Where the symbols take the nodes:
at | α ξ λ δ
TZ | DT FD LB ZL
JZ | MG LH GR SF
QP | MP HF RJ RD
RN | SF GR TH CQ
MR | HL MC HZ LG
RM | RC DR MP CD
LQ | QC MZ PN CL
GG | NR HT BR PG
GT | SQ NL TM TB
TB | QJ GT QB FL
MG | FS LT JZ NH
FP | CZ QH FR SZ
SD | JL CJ CZ PJ
DR | CL PN RG RM
TH | RN CF JL BD
ZJ | LH SF CQ GR
MZ | NM JN RC LQ
ZL | TP TZ LL CT
MD | TR FS NH LT
FR | FP BN LZ GZ
MP | RM RG QP MN
TQ | BS PF NL SQ
CD | PN RM MN RG
FS | NB ZT MG MD
FD | QB TP CT TZ
BS | PG BR TQ HN
PJ | BH SD GH BM
BD | CQ TH BH JT
TP | TM DT ZL FD
QJ | PF SQ TB NL
JN | GL QC CL MZ
TJ | RR NR PG HT
RJ | QP RR HT NR
GR | JZ ZJ CF RN
PF | BR HN QJ TQ
SQ | HN TQ GT QJ
SF | NH JZ RN ZJ
BN | QH SZ HL FR
GL | LG HZ JN NM
NL | TQ QJ FL GT
NR | RD RJ GG TJ
LT | ZT MD LH MG
QC | HZ NM LQ JN
NH | MD MG SF LH
FL | NL TB DT TM
QH | BM GH BN FP
MN | CD MP RD HF
RR | HF RD TJ RJ
CL | JN LQ DR RC
RG | DR CD HF MP
TM | GT FL TP QB
CF | GR CQ JT TH
HH | CT LL ZT NB
HF | RG MN RR QP
NM | MB GL MZ QC
TR | LL NB MD ZT
RD | MN QP NR RR
BM | CJ PJ QH CZ
GZ | SZ FR MC HL
QB | TB TM FD DT
LL | ZL LB TR HH
MB | MC LG NM HZ
HN | DP BS SQ PF
DT | FL QB TZ TP
JL | TH JT SD BH
HZ | MR MB QC GL
HT | RJ TJ DP GG
NB | LB HH FS TR
PG | TJ GG BS DP
LZ | FR HL LG MC
CQ | ZJ RN BD CF
LG | LZ MR GL MB
GH | PJ CZ SZ QH
RC | MZ CL RM PN
ZT | HH TR LT FS
HL | BN GZ MR LZ
MC | GZ LZ MB MR
JT | CF BD CJ JL
CJ | JT BH BM SD
LH | LT NH ZJ JZ
DP | HT PG HN BR
LB | TZ CT NB LL
SZ | GH FP GZ BN
CT | FD ZL HH LB
BH | BD JL PJ CJ
BR | GG DP PF BS
CZ | SD BM FP GH
PN | LQ RC CD DR

The rows follow the links: the fewer symbols apart two nodes are, the more alike their rows tend to be.

Rows of some nodes; one shown again gets a slightly different row:
CF [  61 -149  626   73  247  625 -159  790   38 -232  356 -825  115 -327 -475   24  181 -241 -160  910  307 -515  -18 -569 -302  239  346  405 -525  325 -367  606 -110  124  605  334  267  568 -394  160  328 -168  -99 -248  -77  425  238 -336  563   80  -82  527 -202 -376  -74  223    0  354   33   54  -62    2   56 -190]
NB [-101  -53  563   72 -306  280  500   17  -98 -521  265  260 -305 -210 -277   63  -52  356  -75   40  295  230  206  -80  163 -318  -95  109 -806 1172  214 -328  -87  245 -493 -559  -82  141  201  295  389 -203   25  163 -535  123  531   36  198  261  553  537  448  337  140  516 -477  774  -53  169  255   28 -408  310]
RG [-322  150 -289   62   18 -510 -616 -541  266  271   64  255  -95  253  719   42  -61   -4  140 -674 -674  541 -348  500  213  144  -93 -222  909 -785  295 -305 -156 -257 -154  281   54 -256  -61 -306 -634  310   60 -730  216 -230 -452  112 -355   51   -7 -419  -22   58  314 -485  279 -602  211 -121  104  -15  387 -215]
QB [ 279  404 -230 -439  498 1096 -227 -404  305 -194  631  157 -202  552  140  123 -243  174   39  144  327  159  100   51  220  266 -153   12  255  235 -121  662  427  -31 -763  101  -53 -194  241 -213 -144  -98   61  -18   68 -729  263 -320  340  736 -487  210  117  760   51  -59   61   -6  602  296  120 -115  179  326]
HN [-257  185 -703    5   51 -372  409 -238 -268  152 -536  828  380  527   89 -666  281  215  393 -441  324  169  105  401 -138 -189 -426 -387   -3   14   53 -144  306  179 -339 -386 -534 -549  152   31  232  511 -379  175  514  -97  409  226 -374  501 -344 -143  366  -35 -111 -412  170 -151  418   26  180  289 -778  422]
QH [ -285  -364   287   639  -899  -123  -337   227    47  -288  -692  -160   154 -1049   -43   302   376   254  -148   -55  -405  -139  -262  -117  -233  -101   425   199  -499  -642   -51  -519  -525  -254   324  -188   379   308  -179    10   -89  -112   -62  -104  -385   303  -387  -200   280  -605   720  -185    92  -107    36   256   -90    -9  -572   -83   276    64   527    -3]
TJ [ 115  117 -111 -517  148 -317  725 -510  -12  725  338  527 -118  262  233 -427 -258 -494   18  184   65  231  289  171  140 -191 -313 -431  509  402  110 -134 -205  321 -270   47 -207   45  272  107 -261   19  121  -25 -719 -600 -522  644 -419 -149 -216  422   54  216   63 -445 -162  -29  222  226 -708 -591 -733    7]
PN [ 138 -149 -314  477  271 -655 -359 -302 -228  150  175   61   88  394  977  272   51  185  127  -88 -756  705 -198 -270 -220  183   80  212 1014 -430   64  -16  181 -201  133  363 -122   48  120 -876 -512  -47  264 -215   60 -255 -388  767 -345 -203  -72 -315  122 -322   97 -357    5   16 -177  139 -158  281  223 -446]
MP [-382  200 -308  -68   47 -493 -531 -535  340  324  -19  214  -60   53  584  -41  -36 -184  124 -703 -505  472 -355  585  181  154 -150 -332  852 -740  195 -388 -327 -222 -248  223   98 -254 -159 -108 -616  347  -23 -822  160 -224 -379  -14 -353   22   34 -420  -12  128  346 -543  299 -693  242  -26   83 -167  355 -277]
TQ [-344  263 -593  109    2 -271  345 -196 -431   85 -389  586  410  169  209 -569  500  225  407 -255  429  340   56  222 -245 -104 -264 -217   48  -26  -96 -111  190  114 -491 -519 -558 -265  209  104  350  631 -475 -155  518 -216  747   68 -157  581 -219   70  662  -38 -273 -579  321 -135  553  431  474  189 -475  432]
ZT [ 100 -153  493   93 -245   64  401  -26 -161 -632  289  323 -230   81 -220  133 -124  588 -366  120  233  180  257   12  229 -207 -177  154 -598 1078  187 -134  190   99 -236 -329 -123  211  533  178  486 -309  123  581 -415  327  363  207  660  193  456  319  348  190  119  628 -386  991  -99  273  -29  118 -175  382]
QC [  124  -155   -98   394   218  -741   286   566  -553   698  -261  -605   224  -359   104  -110   202  -536   274  -104  -187   100  -152  -557  -508    25   385   148   272  -292   -40  -172  -121   234   429  -199  -147    37  -507  -344   -23   134   -30  -207   243   -12    90   299 -1117  -546    66  -112   -32  -770  -373  -321     6  -330  -507  -249   172   -22  -343  -642]
CZ [-375 -359  276  688 -796   63 -491  122  165 -469 -824 -102  118 -640 -167  252  451  416   76 -295 -452 -290 -226 -151 -183  -71  283  223 -712 -668   54 -432 -444 -304  469  -61  354  -33 -344  -27 -272 -209  -20 -123 -125  456 -330 -192  123 -301  535 -329  -48 -163  292  426 -204 -123 -426 -418  273  409  243   43]
BM [-253 -365  310  621 -627  118 -592   98  287 -527 -802  -82  118 -417 -202  265  405  439   93 -217 -428 -416 -185 -211 -160 -147  292  250 -826 -489  100 -273 -290 -350  452  120  335 -148 -403  -72 -414 -338   52  -13  -81  517 -336 -233   48 -199  415 -373 -157 -200  400  469 -256  -52 -439 -589  197  593  183   13]
BR [  34  117 -643 -202  170 -447  524 -480 -173  287 -362  921  238  843  139 -569   46   52  369 -348  238   10  317  363  -44 -252 -565 -457   86  138  142  -91  353  196 -222 -152 -532 -652  322   76   -6  208  -89  479  268 -158   18  499 -590  363 -538 -125  148    8  -18 -401   40 -112  330 -114 -215  155 -874  313]
FS [ 106 -171  339  -17 -206  -50  265  -94 -104 -704  280  365 -168  204 -154  231 -205  599 -391   62  240   86  186  106  275 -168 -259  109 -515  963  148  -82  256   22 -175 -235 -164  210  614  176  569 -346  118  687 -256  449  303  203  840  242  417  196  243  219   83  688 -311  951 -120  208 -143  177    3  413]
CT [-206  284  406 -194  -21  818  169 -120  304 -259  200   80 -401  -11 -466    3 -115   70  216 -388  405    5   95   35  394 -318 -114   -2 -874  772  216 -145  -90  271 -670 -477   31 -434 -370  342 -119  -68   -7 -227 -131 -225  585 -646 -438  641  255  318  215  544  328  448 -335   15  290 -247  585  -30 -525  261]
LH [-178  -23   13 -184   70  -58 -168  211  139 -681   33  -70  -70  225 -585   43  -92  367 -350 -146  393 -428  -71  610  325   99 -269   -3 -500  154   21  123  463 -198  316   99   59  -67  223  559  731  158 -172  392  663 1012  412 -521 1033  304  -37 -343 -202  -36   -9  496  288  268  135 -118  155  336  537  280]
SZ [  -23  -318   221   427  -905  -284  -113   157   -60   -97  -416  -150    67 -1114    40   376    97    22  -327   187  -309   -46  -158  -167  -176   -21   481   173   -63  -585   -85  -407  -562  -229   326   -95   369   527    44    19    48  -150   -25   172  -527   107  -433    23   561  -903   617   -88   -44    -2  -234   161   -17     3  -620   152   -16  -255   704   -26]
DP [  38   84 -543 -350  199 -406  647 -552 -127  421 -327  885  181  892  125 -500  -69  -24  284 -162  214   46  314  321   69 -270 -571 -521  137  270  139  -21  331  157 -246  -73 -476 -609  318   21 -135  100    0  467   62 -283 -245  563 -531  299 -496  -63   84   13   53 -316  -78  -45  304 -116 -471   54 -910  232]

Each walk starts at a row. The symbols on each line, taken left to right, move it on to the next node.
Each answer is a row, close to the row of the node it stands for.
---
[ 145 -370  471  362    1  661 -534  194  292 -510 -176 -354  100  330 -217  211  200  302   86  421 -301 -595   90 -670 -223    2  266  442 -681  -26  -73  426   88 -179  673  505  273  -16 -374 -410 -471 -683  362  144  -96  378 -436   46  170  110 -145  -48 -392 -345  425  585 -357  256 -272 -551 -219  686 -114 -123]
ξ λ α δ ξ α δ -> [ 232 -189  602  160  261  798 -258  596  110 -299  333 -649   18  -36 -255  145  131  -71  -71  962   58 -529   72 -708 -258  146  296  500 -519  295 -241  665   40   19  660  495  282  512 -329 -195   26 -510  205  -29 -253  293  -98 -124  433   35 -185  447 -294 -354  106  380 -210  423  -49 -112 -349  243  -41 -212]
λ α λ δ -> [  66 -314  406  487 -197  541 -570  103  304 -495 -312 -178   49  221 -177  283  243  383   88  249 -358 -560   19 -586 -138  -13  207  375 -734 -187  -15  253   62 -231  627  463  292 -127 -368 -371 -464 -625  284  194  -16  414 -498  -68   86  140   -3 -183 -376 -260  455  571 -406  114 -261 -627 -207  681 -106  -96]
---
[ -62   38 -416  257  195 -634 -622 -478   80  183  118  201  -71  407  906  223    8  229   88 -453 -743  577 -273  167   42  216  -23  -78 1062 -636  140 -100   88 -340    0  413  -31 -143  113 -677 -663   75  262 -401  214 -200 -430  444 -261  -11  -14 -552   43  -53  224 -380  156 -259    2    8 -103  188  396 -326]
λ α δ α λ δ λ -> [-448  288 -125 -252  -66 -382 -198 -414  358  577  100  165 -159 -298  384 -247  -86 -435   71 -514 -316  394 -328  636  300    4  -81 -426  647 -477  185 -480 -621  -11 -407  -50   74 -116 -235  140 -445  452 -134 -943  -92 -356 -269  -72 -456  -75  119  -77   58  150  209 -679  264 -663  283   97  101 -515  101 -164]
λ α α λ λ λ λ ξ -> [ 184   57 -341 -434  247 -384  663 -567  -63  630   65  737   22  696  176 -447 -240 -303   87   39  123  120  417  226   68 -235 -492 -461  365  430  140  -27   73  278 -241   67 -387 -267  368   50 -225   -6   62  337 -381 -478 -464  782 -513    9 -491  219   27  166   84 -329 -203   -9  216   62 -749 -254 -856  143]
---
[-101  -16  -25 -151    1  -78 -157   68   44 -754   33   93  -85  346 -487   86 -193  455 -393 -158  328 -344   38  614  381   62 -317    8 -457  226    6   87  519 -164  262   90  -10  -79  399  466  708   29 -102  578  560  976  338 -328 1055  368  -16 -363 -215   40   28  631  252  410    4 -131   22  368  479  374]
λ ξ α ξ δ ξ -> [  59 -197   16  -12 -112  -85   25  -82   22 -770  198  367 -122  426 -294  208 -234  638 -468  -43  297 -139  161  350  433  -37 -365  102 -446  648  139    0  501 -149   81   17 -138   36  644  248  574 -147   55  757  158  632  192   18 1061  337  186 -144   27  178   69  690  -31  817  -54   61 -140  292  326  428]
ξ α λ α ξ ξ α δ -> [-182  151  459 -104 -130  701  292 -104   97 -367  197  124 -318 -163 -441  -40  -37  171  171 -268  385   69  125   24  310 -319  -59   -8 -937  900  237 -238 -181  263 -619 -533  -65 -371 -296  355   81  -73  -41 -164 -234 -137  684 -568 -348  567  406  398  411  455  298  352 -397  179  188 -171  612  -19 -555  268]
---
[ 234  448 -284 -298  339  892  -57 -234  -19 -195  643  158  -39  322  377   58  -33  211   88  349  363  355  114  -82  -28  267  -25   40  494  202 -230  622  359   12 -776   39 -198  117  440 -301  129  139  -76  -59   62 -796  483 -147  534  653 -470  361  378  610 -175 -309  179  155  685  733  171 -152  256  369]
δ α λ λ -> [ 157  445  -16 -531  458 1195 -284 -324  452 -279  547  102 -339  551 -152  144 -210  104  131 -189  326  -42  131   93  439   81 -211  -62 -127  298   33  451  344  -29 -757   58  -15 -482 -132   -4 -317 -113  124  -58   95 -538  334 -631   20  835 -442  135  -21  779  248  230  -18 -114  563  -97  325    0  -55  311]
δ δ λ δ α -> [-124  326  307 -349   77  981   43 -220  331 -299  255  123 -350  131 -496   41 -164   73  231 -420  337  -92  124  103  407 -193 -184 -109 -723  585  289  -25  -15  166 -663 -302   18 -554 -392  303 -202 -105   63 -235   68 -264  552 -722 -428  808   33  250   95  673  356  338 -263 -122  383 -356  551  -43 -420  250]
---
[  54  404   29 -522  283 1150 -221 -342  448 -302  494   94 -375  455 -255   96 -230   82  205 -302  391 -118  155  139  374  -53 -158  -79 -352  312  122  337  242   50 -750  -55   30 -600 -204   75 -301 -165   86  -96  145 -438  393 -726 -192  873 -273  153  -65  781  369  199 -159 -131  557 -189  340    3 -134  300]
δ α δ δ ξ α -> [ 267  389 -223 -326  449  961 -155 -318  116 -255  691  198  -48  495  211  142 -126  220   42  255  353  300  154  -35   63  227 -116   72  432  177 -171  611  377  -67 -723   83 -145  -61  360 -220   62  -13   25   45   72 -764  425 -241  425  674 -494  326  202  689  -35 -127  132  123  668  575  168 -166  215  382]
λ α λ δ α λ δ -> [ -39  341  163 -440  173 1083 -117 -314  450 -291  358   93 -363  341 -408   36 -220  127  179 -390  380  -79   86  235  450 -143 -168  -93 -524  531  106  146  110  124 -737 -169   16 -574 -295  166 -261  -57   94 -198  112 -358  438 -718 -352  793 -154  152    2  727  376  304 -200 -186  433 -320  486  -15 -316  289]
---
[ -25 -350  335  586 -303  458 -632  141  300 -511 -543 -170   74  106 -256  297  308  380  151    1 -389 -493  -60 -373 -157  -26  161  310 -771 -328    1   94  -18 -269  623  356  282 -189 -387 -260 -498 -547  219  108  -25  480 -390 -164  -36   27  115 -316 -305 -308  477  560 -374   17 -330 -698  -11  768  -42  -56]
ξ λ δ α δ -> [-197 -332  302  632 -526  339 -590   59  363 -516 -729  -79   98 -116 -192  299  372  531   79  -92 -437 -476 -145 -330 -160  -56  225  232 -816 -463   80 -112  -94 -279  580  262  308 -178 -447 -152 -484 -430   87  -12    3  473 -404  -90   37    4  179 -357 -225 -266  467  463 -296   11 -362 -690   97  741   21  -15]
δ ξ α λ λ -> [-389 -345  299  645 -876 -103 -424  157  140 -380 -836  -78  195 -870 -110  274  450  321  -40 -169 -514 -258 -244 -109 -171 -116  389  187 -663 -684   19 -461 -506 -209  386 -128  401  148 -278   35 -174 -157 -108 -161 -243  412 -339 -173  240 -509  626 -317   28 -187  180  279 -125  -88 -503 -231  285  294  406   54]
---
[-118  218 -728 -158   80 -407  476 -399 -218  218 -480  829  272  702   68 -632  202  138  411 -436  282   75  245  361  -10 -258 -494 -424   15   54  132 -150  344  192 -229 -230 -565 -614  262   66   93  358 -183  249  454  -75  176  340 -482  495 -492 -222  325  -43  -35 -401   84 -215  336  -61  -54  229 -811  410]
ξ α ξ λ λ λ -> [-243  311 -554   76   33  -45  333  -77 -476  -40 -215  517  411   71  308 -513  478  172  352  -85  418  419   25  191 -232   -8 -183 -166  168   -7 -134   -4  126   84 -542 -523 -492  -92  240   31  383  670 -466 -218  358 -287  821   47   29  556 -202  177  714   51 -351 -628  379 -103  597  636  523   89 -341  441]
ξ δ δ ξ ξ λ -> [ -83  341 -447   38  107  312  163   -5 -366  -85  153  278  307  -53  385 -319  319  193  190  239  398  561   73   34 -299  152    2   20  440  106 -288  259  188  115 -686 -353 -371  171  391 -135  391  478 -424 -244  117 -547  854  -20  353  533 -236  377  727  273 -485 -568  347   77  620  940  435  -83  -32  467]
